Below is a small trained network, with its code and all its weights. Each question gives an input and a target symbol and asks what happens when units are switched off, that is, made to give their printed mean instead of their output.

import numpy as np


def w(rows, s, z=0):
    codes = np.array(rows[::2]) - 128.0
    scale = np.full(codes.shape[1], s)
    scale[-1] = z or s
    return codes * scale


def norm(h):
    return h / np.sqrt((h * h).mean(-1, keepdims=True) + 1e-5)


def f(y):
    return y / 2 * (1 + np.tanh(0.7978845608 * (y + 0.044715 * y**3)))


def softmax(a):
    e = np.exp(a - a.max(-1, keepdims=True))
    return e / e.sum(-1, keepdims=True)


def log_softmax(a):
    a = a - a.max(-1, keepdims=True)
    return a - np.log(np.exp(a).sum(-1, keepdims=True))


def net(x, mask):
    ids = ['ΔΘΠΦαβεζηλμξσψ'.index(c) for c in x.split()]
    T = len(ids)
    res = E[ids] + P[:T]
    u = 0
    for l in range(3):
        r = norm(res)
        for j in range(2):
            rows = slice(2 * j, 2 * j + 2)
            q, k, v = (r @ M[l][rows].T for M in (Q, K, V))
            z = softmax(np.where(np.tri(T) > 0, q @ k.T / 2**0.5, -1e9)) @ v
            o = O[l][rows]
            res = res + np.where(mask[u + j], z, o[:, -1]) @ o[:, :-1]
        u += 2
        y = f(norm(res) @ A[l][:, :-1].T + A[l][:, -1])
        res = res + np.where(mask[u : u + 8], y, B[l][:, -1]) @ B[l][:, :-1]
        u += 8
    return log_softmax(norm(res)[-1] @ U[:, :-1].T + U[:, -1])


Q, K, V, O, A, B = {}, {}, {}, {}, {}, {}
E = w([
[210,106,130,56,169,83,88],'Δ',
[23,123,144,127,128,151,146],'Θ',
[159,95,149,139,20,77,170],'Π',
[216,130,36,127,169,183,96],'Φ',
[128,128,166,189,165,143,156],'α',
[86,170,190,124,66,146,132],'β',
[94,91,153,164,99,106,181],'ε',
[138,102,162,153,92,97,158],'ζ',
[125,81,113,121,77,89,153],'η',
[145,77,112,93,93,138,150],'λ',
[168,119,134,160,57,148,121],'μ',
[154,93,154,133,93,90,158],'ξ',
[130,105,101,152,138,131,130],'σ',
[48,175,114,148,169,254,136],'ψ',
],0.011)
P = w([
[135,124,19,153,120,78,187],'0',
[137,5,179,166,112,98,71],'1',
[108,152,41,103,83,126,185],'2',
[140,2,180,133,183,95,55],'3',
[125,177,57,90,105,120,180],'4',
[110,33,198,59,93,172,60],'5',
[133,194,74,83,122,114,173],'6',
[117,55,221,37,103,177,60],'7',
[125,188,88,23,115,117,177],'8',
[86,57,243,18,48,182,56],'9',
],0.006)
Q[0] = w([
[128,24,203,81,70,210,63],'0.h1',
[82,121,114,1,43,92,215],'0.h1',
[91,219,49,51,73,160,223],'0.h2',
[150,71,148,127,163,173,6],'0.h2',
],0.0062)
K[0] = w([
[237,237,81,172,34,177,161],'0.h1',
[98,247,169,2,171,125,66],'0.h1',
[2,180,222,43,135,105,106],'0.h2',
[235,15,76,195,128,10,206],'0.h2',
],0.0052)
V[0] = w([
[198,83,93,183,102,136,49],'0.h1',
[98,84,122,55,190,81,121],'0.h1',
[184,32,120,166,116,189,255],'0.h2',
[85,83,29,165,154,161,79],'0.h2',
],0.0048)
O[0] = w([
[154,111,197,91,139,79,125,100],'0.h1',
[129,186,97,136,155,126,161,81],'0.h1',
[56,168,145,144,165,52,2,253],'0.h2',
[75,45,122,80,189,109,164,135],'0.h2',
],0.0069,0.0037)
A[0] = w([
[240,141,69,105,102,170,140,94],'0.n1',
[214,77,219,151,95,151,83,147],'0.n2',
[61,144,97,101,107,116,180,150],'0.n3',
[161,112,174,81,203,121,74,68],'0.n4',
[135,3,168,150,107,81,102,129],'0.n5',
[40,190,77,201,106,123,228,115],'0.n6',
[93,155,105,157,171,45,145,107],'0.n7',
[200,129,118,176,170,93,133,2],'0.n8',
],0.0064,0.0042)
B[0] = w([
[98,132,184,83,129,106,111,138],'0.n1',
[2,113,112,95,169,106,146,187],'0.n2',
[56,157,124,74,142,122,98,181],'0.n3',
[124,103,63,96,42,215,143,136],'0.n4',
[79,197,173,161,116,174,118,253],'0.n5',
[121,99,209,49,106,83,162,187],'0.n6',
[109,80,82,128,150,68,130,145],'0.n7',
[138,57,174,111,123,196,141,107],'0.n8',
],0.0073,0.0058)
Q[1] = w([
[116,110,119,132,130,227,187],'1.h1',
[227,153,38,159,169,189,112],'1.h1',
[150,62,102,203,153,66,36],'1.h2',
[132,180,112,1,109,51,111],'1.h2',
],0.0075)
K[1] = w([
[90,94,254,99,208,167,149],'1.h1',
[119,207,156,247,220,228,147],'1.h1',
[154,75,1,229,146,40,112],'1.h2',
[189,187,95,27,202,251,21],'1.h2',
],0.0051)
V[1] = w([
[103,126,211,204,217,243,102],'1.h1',
[162,206,142,92,209,244,33],'1.h1',
[212,110,5,8,189,223,1],'1.h2',
[180,11,75,97,57,35,73],'1.h2',
],0.0048)
O[1] = w([
[86,80,148,147,92,12,98,1],'1.h1',
[25,168,177,145,100,102,139,7],'1.h1',
[49,210,186,229,161,144,186,43],'1.h2',
[129,254,230,44,216,174,58,140],'1.h2',
],0.0048,0.0071)
A[1] = w([
[75,73,121,171,158,152,248,203],'1.n1',
[131,206,36,230,80,138,64,158],'1.n2',
[165,89,39,47,100,156,170,229],'1.n3',
[109,2,187,207,60,176,109,90],'1.n4',
[120,190,205,110,56,124,128,119],'1.n5',
[106,134,153,140,187,233,96,123],'1.n6',
[131,172,139,60,79,29,199,55],'1.n7',
[95,89,125,213,84,41,82,2],'1.n8',
],0.0055,0.0027)
B[1] = w([
[170,139,88,167,68,37,160,135],'1.n1',
[85,106,175,182,65,127,215,123],'1.n2',
[74,174,131,166,101,161,149,253],'1.n3',
[132,149,48,112,170,160,67,167],'1.n4',
[120,97,90,141,174,169,92,163],'1.n5',
[127,129,170,144,3,115,132,192],'1.n6',
[168,155,181,73,106,117,76,166],'1.n7',
[177,120,141,118,137,203,163,115],'1.n8',
],0.007,0.005)
Q[2] = w([
[178,168,6,147,204,58,193],'2.h1',
[142,41,230,146,227,133,47],'2.h1',
[102,77,169,81,44,243,56],'2.h2',
[110,213,79,125,3,139,193],'2.h2',
],0.0053)
K[2] = w([
[76,123,44,192,124,201,26],'2.h1',
[173,57,81,109,213,14,142],'2.h1',
[184,201,136,97,91,57,202],'2.h2',
[76,149,213,123,2,221,169],'2.h2',
],0.0065)
V[2] = w([
[131,115,78,173,240,242,139],'2.h1',
[137,47,199,143,153,89,162],'2.h1',
[7,85,133,69,106,150,176],'2.h2',
[105,174,201,145,3,152,93],'2.h2',
],0.0054)
O[2] = w([
[66,114,81,52,112,82,185,2],'2.h1',
[147,201,49,55,254,152,104,38],'2.h1',
[147,45,146,151,231,186,175,244],'2.h2',
[84,76,126,179,145,99,15,220],'2.h2',
],0.0059,0.0043)
A[2] = w([
[126,164,70,127,168,236,37,88],'2.n1',
[103,254,222,177,140,46,144,48],'2.n2',
[138,8,72,221,102,57,199,93],'2.n3',
[143,226,90,103,116,100,56,249],'2.n4',
[42,205,124,231,104,113,160,116],'2.n5',
[108,38,137,104,35,171,120,70],'2.n6',
[115,58,233,135,101,190,133,230],'2.n7',
[181,170,27,159,251,67,172,137],'2.n8',
],0.0055,0.002)
B[2] = w([
[130,232,145,127,166,80,216,194],'2.n1',
[224,175,205,195,232,139,108,129],'2.n2',
[85,148,45,143,10,98,156,128],'2.n3',
[85,132,80,211,114,162,152,155],'2.n4',
[43,47,143,129,85,51,184,134],'2.n5',
[188,177,151,101,183,134,193,215],'2.n6',
[171,116,81,157,112,122,254,255],'2.n7',
[173,84,132,251,88,189,164,127],'2.n8',
],0.0059,0.0071)
U = w([
[38,112,59,162,44,50,239,150],'Δ',
[199,81,74,178,221,167,165,78],'Θ',
[178,121,168,147,24,117,26,51],'Π',
[11,150,146,151,162,81,172,37],'Φ',
[58,237,2,40,130,113,112,105],'α',
[120,13,65,228,87,184,61,116],'β',
[181,227,171,151,250,132,118,222],'ε',
[156,206,126,150,106,100,51,182],'ζ',
[248,126,194,107,33,202,216,71],'η',
[89,138,243,232,163,40,196,95],'λ',
[126,18,201,20,185,120,40,218],'μ',
[145,206,126,169,74,92,98,55],'ξ',
[95,87,132,4,172,108,212,251],'σ',
[116,91,19,202,215,158,196,118],'ψ',
],0.007,0.0024)

Each question gives the input, a string of symbols that net reads in full, and the target symbol t.
The units are the heads (2 rows each of Q, K, V and O) and the neurons (one row each of A and B). Each row of codes is followed by its name. A weight is (code - 128) times the scale printed after its matrix; where a second scale follows, it is the last column's (O, A, B and U).
mask holds one flag per unit, layer by layer, with each layer's heads first. A switched-off unit (its flag False) gives its mean, the last column of its rows in O or B, instead of its output. The means were averaged over made-up inputs and are rounded, as every weight is.
A unit's drop is (log p(t) with every unit on - log p(t) with that unit switched off) / (log p(t) with every unit on - log p(t) with every unit switched off).
The circuit of an input: a set's keep is (log p(t) with only the set's units on - log p(t) with every unit switched off) / (log p(t) with every unit on - log p(t) with every unit switched off). Starting from the 12 units with the biggest drops (on a tie, the unit counted first), units are removed one at a time, each time the one whose removal leaves the highest keep (on an exact tie, the one counted first), for as long as the keep stays at least 0.8.
circuit, biggest first: the units of the circuit, biggest drop first
unit that matters most: the unit with the biggest drop
top k neurons: the k neurons with the biggest drops, biggest first
k most important neurons of layer l: the k neurons of layer l with the biggest drops, biggest first
heads that matter: for each layer, one digit per head in row order, 1 if its drop is at least 0.15 and else 0, layers parted by /
input ε ε α Π Θ, target σ: circuit, biggest first : [0.n6 0.n5]
input β α η η, target β: 2 most important neurons of layer 1 : [1.n3 1.n4]
input μ η ζ α ε ζ ε η, target ε: top 4 neurons : [0.n6 2.n1 0.n5 0.n7]
input β ε β ε, target β: circuit, biggest first : [0.n5 1.h2 1.n4]
input ε Θ ψ β β β Φ β β, target η: circuit, biggest first : [0.h2 0.n5]
input α β ζ β β η η Π, target β: circuit, biggest first : [2.h2 0.h1]
input Φ ε ζ, target λ: circuit, biggest first : [1.h2 2.n5 2.n2]
input β Π η ε η, target η: heads that matter : 01 / 00 / 10
input η β η ψ ξ, target Δ: circuit, biggest first : [1.h2 2.n3]
input β μ ε ψ, target β: heads that matter : 01 / 10 / 01
input η μ η σ Π, target Π: heads that matter : 01 / 00 / 01
input ε λ Π ε, target ε: 3 most important neurons of layer 0 : [0.n6 0.n7 0.n5]
input η β ε, target η: circuit, biggest first : [0.h2 0.n2]
input η β μ η α Δ σ α λ, target ε: 4 most important neurons of layer 0 : [0.n4 0.n6 0.n5 0.n1]
input Φ Δ μ μ η Δ Π, target ε: circuit, biggest first : [1.h2 2.n2]
input η ψ ψ ε, target η: heads that matter : 00 / 11 / 01
input η η Φ, target λ: heads that matter : 00 / 01 / 00
input σ α β ξ μ Φ Π, target λ: heads that matter : 00 / 01 / 01
input β η σ, target η: circuit, biggest first : [0.h2 0.n6]
input μ η Δ ε ε, target ε: unit that matters most : 1.h2
input ε ε ψ Δ ξ α ξ, target ε: circuit, biggest first : [2.n2 0.h1]
input η μ η, target α: heads that matter : 01 / 01 / 00
input ζ Φ σ ξ ε, target λ: most important neuron of layer 2 : [2.n5]
input Π λ η β, target Π: top 2 neurons : [1.n6 1.n3]
input ψ ζ η β σ ψ σ α η, target Δ: top neuron : [1.n1]
input η η ψ β σ, target η: top 4 neurons : [0.n6 0.n1 1.n7 0.n2]
input Π β Π Π, target Π: circuit, biggest first : [2.h2 0.h2]
input β ε ψ ζ, target β: circuit, biggest first : [0.n5 1.h2 1.n4]
